Each new row is followed by what is left of it after taking away its nearest point in the smallest flat space through zero that holds the rows named last above it.
Komot (2 x 24):
[[ 2.47  2.52 -1.36 -2.26  0.46  0.64 -0.38  0.31  2.91 -1.86 -1.56  0.00
  -1.91  0.36  1.09 -0.24  0.07  0.46  2.62  1.73 -1.44 -0.82  0.37  1.33]
 [ 4.99  2.21 -4.70 -4.62  1.24  0.90  0.84  3.33  3.20 -3.31 -5.25 -1.63
  -4.12  1.41  1.96 -0.49 -1.72 -1.32  4.73  1.21 -1.16 -1.05  1.62  1.20]]
New rows:
[-3.37  2.54  1.50 -2.50  0.84  1.47 -0.45  1.58  2.41  0.92  0.98  1.47
  1.12 -1.46 -1.88 -2.21  2.37  0.40  0.01 -0.39 -4.68 -1.39  0.57 -1.55] -> [-3.30  1.14  0.47 -2.59  1.01  1.29  0.36  2.96  1.12  1.10 -0.13  0.64
  0.94 -1.10 -1.97 -2.22  1.42 -0.73 -0.21 -1.51 -3.83 -1.10  1.02 -2.27]
[ 1.95  0.13 -2.20 -2.26 -0.25  0.08 -1.58 -0.80 -1.09 -2.63 -0.47 -1.28
 -3.28 -2.33 -0.44  2.23  0.09 -1.99  2.45  0.75  0.37  1.65  2.41 -1.92] -> [ 0.50 -0.19 -0.62 -0.91 -0.65 -0.14 -2.00 -2.07 -1.72 -1.72  1.29 -0.62
 -2.05 -2.82 -0.98  2.37  0.80 -1.35  1.14  0.66  0.51  1.89  1.84 -2.10]

Diti (5 x 24):
[[ 4.39  0.92  2.03 -2.89  0.64 -1.16  0.08  3.32  3.47  1.85 -1.41 -6.33
  -5.54 -2.21  2.48  1.28 -0.69 -0.28 -5.72  0.55 -2.91  2.12  0.12  2.50]
 [ 1.53  0.92  1.80 -1.39  1.49 -2.13  0.00  0.99  2.45  1.73  0.66 -3.03
  -0.67 -0.15  1.24 -0.21  0.00  0.07 -3.33  0.08 -1.55 -0.36 -0.56  1.33]
 [ 1.68  0.88  3.62 -2.48  2.98 -0.51  0.88  0.78  2.88  0.23  0.67 -5.35
  -2.30  0.58  0.37  0.08 -0.66  0.71 -6.32  1.08 -2.90 -0.31  1.00  0.27]
 [ 1.72  0.65  2.15 -2.32  1.84 -0.29  1.46  0.32  2.79  0.76 -0.36 -3.46
  -2.79 -0.45 -0.05 -0.37  1.05  0.11 -2.81  0.43 -1.41 -1.05 -0.20  0.26]
 [ 1.74  0.49  2.31 -4.79  2.77 -0.30  1.33  0.59  4.62  2.24  1.26 -4.03
  -2.06  0.31  0.71  0.69  0.69  0.19 -5.50  1.97 -2.04 -0.87 -0.04 -0.16]]
New rows:
[ 0.24  0.71 -5.71  1.93 -2.42 -0.45 -0.31  3.36 -1.01  1.45 -0.86 -0.63
 -0.50  0.27 -0.50  1.91  0.21  2.28  0.97 -0.82  1.65  4.87 -1.50  0.29] -> [-0.58  1.24 -3.15  1.20  0.38 -0.50  1.34  1.57  0.23  0.74  0.13 -1.99
  0.03  1.80 -2.21  0.36  1.30  3.00 -0.50 -0.62  0.96  2.05 -1.32 -0.96]
[ 0.14  0.97 -4.13  0.50 -0.90  1.22 -0.24 -1.23 -4.77 -0.08  1.26  0.70
  4.30 -0.63  2.28 -0.71 -0.96 -0.03  3.41 -0.52  1.03 -0.47 -2.26  0.52] -> [ 1.40  1.32 -2.11 -1.38  0.71  1.89  1.06 -1.01 -2.94 -0.34  0.81 -2.49
  1.54 -0.77  1.89 -0.74 -0.60  0.27  0.50  0.15 -0.41 -0.93 -1.67  0.27]

zunu:
[[-2.60  4.57 -0.44  2.90  0.59  3.48 -1.65  2.48  3.13 -3.33 -2.95 -4.76
   0.41 -2.67 -0.47 -4.23 -5.11 -1.57  0.34 -0.33 -1.25  2.68  2.80 -2.43]
 [-2.04  2.05  1.54 -0.14 -0.40 -0.33 -1.60  0.05 -1.17 -2.60 -2.18 -0.62
   1.62 -3.39 -0.16 -0.53 -1.81  0.33  0.05 -0.37  0.81  1.84 -2.34 -0.18]
 [-0.28 -0.85  2.04 -4.09  0.43 -2.72 -4.21 -2.99 -4.30 -1.90 -3.52  2.90
  -1.26 -4.91 -1.39  1.03  2.30  4.10 -0.05 -1.11  3.83  1.84 -6.10  3.80]]
New rows:
[-1.61  3.30 -0.45 -2.03 -1.36  1.87  3.96  0.35 -3.17 -0.37 -3.52  1.84
  3.54  1.64 -0.55  0.46 -0.32 -2.19  0.32 -0.10  1.80 -0.54 -1.84  0.10] -> [-0.43  2.62 -1.75 -2.23 -0.32  2.87  3.23  0.20 -1.99  0.40 -3.86  1.50
  1.04  2.39 -1.24 -0.59  0.44 -1.54  0.41 -0.31  1.87 -0.68 -0.14  0.83]
[ 2.64 -1.38  0.21 -2.21 -1.01 -0.27 -2.44 -1.00  1.26  3.03  1.29  0.68
 -2.65  0.97 -0.02 -0.44  3.06  1.50 -0.20 -2.19  0.78 -0.52  2.07  3.85] -> [ 0.39  0.90  1.58 -0.74 -2.22 -0.30 -1.58  0.19  1.04  1.25  1.19 -0.52
  0.81 -0.32  0.86 -0.40  0.40 -0.17 -0.21 -1.92 -0.02  0.27  1.24  1.86]

nerag (4 x 24):
[[ 2.75  0.48 -1.99  1.90 -1.33  2.09 -3.67 -0.51  0.04 -4.84  0.43 -0.62
  -1.16 -1.41  1.43  1.26 -2.20 -1.12  0.85  2.72 -0.48 -1.03 -0.66  4.01]
 [ 1.54  1.66 -0.25  3.10 -2.42 -0.90 -0.37 -0.34 -1.29 -2.71 -4.07  3.34
  -0.80  3.08  3.06  1.75 -4.45  1.12  0.82  0.20 -1.90 -4.09 -0.55  1.72]
 [-3.09 -0.63  3.77 -0.84 -0.09  0.14 -0.23 -1.09 -2.54  2.97  3.53 -2.25
  -0.09 -3.04 -4.05 -2.75  3.68 -0.91  0.89 -0.58  2.48  2.71 -1.62  0.06]
 [ 1.59  0.34  0.03 -1.27  2.16  2.03 -1.05  0.62 -0.23 -0.45  4.20 -3.42
  -1.09 -4.93 -1.52 -2.33  2.50 -1.79  2.11  2.05  0.42  3.64  1.08 -0.21]]
New rows:
[-3.29 -2.43 -1.33 -0.82 -3.62 -1.95 -1.75 -1.95  1.94  3.91  0.08  0.87
  0.39  0.37 -4.46  2.34  1.83  0.91 -4.13 -1.08  1.31 -0.59 -3.54  2.15] -> [ 1.00  0.56 -1.71 -0.14 -1.63 -1.54 -0.50 -0.14  0.94  2.27 -0.19  1.06
 -1.69 -1.53 -2.08  0.66  0.27  0.73 -0.17  0.77 -1.57 -0.05 -0.70  0.21]
[-3.38 -0.47 -0.99  0.57 -2.40  0.67 -1.89 -2.31  0.57 -0.11  0.67  2.99
  0.99  1.65 -5.43 -0.13  3.59 -2.07 -0.50 -1.95  3.25 -0.20 -1.83 -0.85] -> [-0.08  1.36 -2.23  0.89 -0.90  0.93 -0.96 -0.85  0.80 -1.60 -0.11  3.43
 -0.16  1.08 -3.15 -0.57  2.07 -2.01  1.57 -0.73  0.98 -0.22  0.43 -2.29]
[ 1.79  1.64  0.03  1.35  0.23  0.09  1.80  1.81 -2.12  0.53  1.46  1.55
 -0.80 -1.53 -0.22 -2.58 -1.24  0.12  4.78 -1.43 -1.54 -1.43 -2.04 -0.42] -> [ 0.62 -0.48 -1.96  0.16  0.13  0.49  0.90  1.46  0.48  0.53  1.72  0.97
  0.69 -0.45 -0.67 -0.79 -0.48  0.03  1.72 -1.92 -0.37 -1.38 -2.61  0.36]

Dupi (2 x 24):
[[ 2.89  2.62 -0.74 -0.25  0.53  2.28 -4.36  4.25  0.11 -3.71  0.15  1.29
  -0.87 -0.81  2.95  3.96  2.02 -1.30 -1.36 -0.77 -1.64 -0.74 -1.26  2.50]
 [ 0.24  1.06 -1.49  1.62 -0.92 -2.54 -0.15  0.84 -0.43 -4.16 -2.66 -1.72
   0.65 -2.63  0.07  2.11 -0.56 -2.09 -2.43  1.25 -2.86 -2.34  1.05 -0.30]]
New rows:
[ 5.32 -0.23  2.08 -4.70 -0.61  1.52 -2.58  2.52  0.66 -0.64  2.64 -0.33
 -1.61  2.36  2.39  1.79 -1.70 -0.74 -1.49 -3.92  0.62  4.66 -0.95  2.64] -> [ 3.44 -1.36  1.59 -3.42 -1.61 -1.82  0.40  0.09  0.29 -0.85  0.73 -2.41
 -0.55  1.14  0.35  0.42 -3.51 -1.24 -2.18 -2.53 -0.16  3.59  0.65  0.67]
[ 0.25 -2.80  2.21 -1.81 -0.88  1.27  1.19 -1.99 -2.31  5.72  2.29  1.83
 -0.31  4.20  0.40 -2.46 -3.19  1.14  4.38 -0.65  3.23  2.30 -2.18  1.08] -> [ 1.23 -1.04  0.49 -0.21 -1.69 -0.77 -0.07 -0.05 -2.72  0.50 -0.41  0.39
  0.14  1.29  1.22  0.72 -3.25 -1.34  1.53  0.44 -0.13 -0.30 -1.42  1.41]

bil (2 x 24):
[[-0.10  0.12  0.00  0.05 -5.00  1.62 -1.47  4.98  0.60 -2.43  1.72 -1.80
  -0.95 -1.82 -3.28  1.69 -0.94  0.33 -1.41 -8.56 -2.47  0.73 -2.68 -3.26]
 [ 0.37  1.12  0.17 -0.96 -2.30 -0.57 -0.43  2.42 -0.33 -1.86  1.74  0.06
  -0.19 -0.93 -1.83  0.91  0.19  0.33 -1.59 -4.16 -0.95  0.57 -1.09 -1.94]]
New rows:
[-0.02 -3.61 -0.16  0.93 -0.30  1.75 -1.51  2.58  0.58  1.22  0.05  3.65
  0.44 -0.89 -3.04 -1.11  0.93 -1.24 -0.40 -3.03  0.76 -0.33 -1.12 -0.70] -> [ 0.18 -3.19 -0.09  0.50  1.03  0.76 -1.01  1.31  0.16  1.55 -0.01  4.50
  0.80 -0.44 -2.30 -1.50  1.44 -1.25 -0.42 -0.84  1.50 -0.43 -0.35 -0.02]
[ 0.49  0.04  4.18 -0.58 -1.19 -0.96 -2.68  3.64 -1.59  0.63 -0.95  0.92
  2.26 -0.45 -2.90 -0.34  2.47 -0.71 -2.56 -3.52  0.24  0.39 -1.14 -0.24] -> [ 0.14 -0.97  4.03  0.30  0.40 -0.28 -2.44  1.94 -1.23  2.08 -2.36  0.68
  2.34  0.21 -1.57 -1.00  2.20 -0.98 -1.25 -0.60  0.86 -0.06 -0.42  1.20]
[-1.13  2.40  0.22 -0.11  1.88  2.43 -0.42  5.04 -0.08 -5.43  1.48  0.65
  0.04  0.61 -1.72  1.31 -0.62  2.42 -0.40 -2.53 -2.04 -1.98 -1.70 -1.79] -> [-1.34  1.70  0.12  0.47  3.95  2.56  0.04  2.90  0.04 -3.97  0.19  0.85
  0.28  1.42 -0.17  0.53 -0.61  2.17  0.76  1.15 -1.13 -2.42 -0.68 -0.17]

tigar:
[[-4.09 -6.58  2.19 -3.63  1.19 -2.30 -0.30 -3.67  1.86 -0.71  1.06  2.56
   0.87 -5.20 -0.56  2.65 -3.72 -0.37  0.39  0.93 -1.60  5.01  5.58 -0.77]
 [-2.52 -1.93 -1.92 -0.28 -0.64  1.68  2.09 -2.95  0.16 -0.98  3.31 -0.04
  -1.07 -4.82 -0.04 -0.60 -2.25  1.42 -1.67  0.82 -0.10  3.65  2.61 -0.95]]
New rows:
[-2.77  1.54 -3.27 -0.98 -0.94  3.17  1.19 -2.34 -0.83 -0.86  2.96  0.40
 -0.79 -2.49  0.02 -2.25 -1.32  1.57 -1.89 -0.27  0.73  2.90  0.66 -0.96] -> [-1.46  1.46 -0.61 -1.83  0.09  0.72 -1.06 -0.45 -0.41 -0.07 -0.12  1.24
  0.58  0.84 -0.11 -0.80 -0.17 -0.01 -0.05 -0.82  0.33  0.71 -0.28 -0.22]
[ 0.07  3.49  0.94  4.82 -0.76  0.85  0.18  1.00 -1.35  0.84  1.13  1.59
 -0.21  0.98  0.20 -2.67  0.84  0.41 -2.43 -1.70 -0.11 -4.33  0.05  0.86] -> [-1.36  0.85  2.24  3.23 -0.12 -0.46 -0.30 -0.17 -0.54  0.68  1.06  2.75
  0.36 -0.57 -0.05 -1.38 -0.46  0.01 -1.98 -1.42 -0.81 -2.68  2.13  0.67]

kubas (5 x 24):
[[ 1.68 -2.67  3.76  0.28  2.60  1.90 -2.10 -2.31  0.67 -1.44 -2.44  1.52
   2.82  0.44  3.81 -0.53 -2.43 -0.43  1.13 -2.22 -0.31  0.87 -0.78 -1.74]
 [-1.33  2.14  2.13 -4.90 -2.31 -0.87 -0.29  4.66 -2.56 -4.00 -1.28  2.07
   0.00 -0.75 -0.69 -0.93  1.97  1.11 -1.73 -2.94  2.88  1.62 -3.29 -1.00]
 [-1.49  0.58 -0.98  0.62 -2.13 -0.29  1.13  1.28  0.48 -1.50 -0.93  0.09
  -2.77 -0.17 -0.67 -0.47  2.17 -3.33 -0.43  1.45  3.03  1.78 -3.04 -1.65]
 [ 0.42  3.72  3.84  3.19 -2.62 -2.44 -2.21 -5.04  1.68 -6.01  4.51  4.10
   0.99 -3.77  1.99 -0.09 -1.09  1.09 -2.26  1.02 -0.68  3.68  1.46  1.77]
 [ 2.04  2.60 -2.65  3.35 -0.78 -1.12 -2.79  0.86  0.87  0.49  1.59 -2.18
  -1.79 -2.20 -4.93 -1.06  2.30  0.21 -4.38  4.02 -0.85 -2.73  2.43  0.08]]
New rows:
[-1.18 -2.50  3.05 -3.43  0.90  0.91 -2.39  0.47 -1.87 -1.21 -1.98  1.58
  3.63  1.43  1.24 -0.78 -0.11  2.14 -1.07 -3.26  1.88 -0.52 -0.89 -2.24] -> [-2.02 -1.41 -0.05 -0.13 -0.54 -0.21 -0.74 -1.30 -0.35  0.39  0.61  0.30
  1.15  1.01 -0.31 -0.04  0.71  0.68 -1.05  0.32  1.44 -0.54  0.50 -0.90]
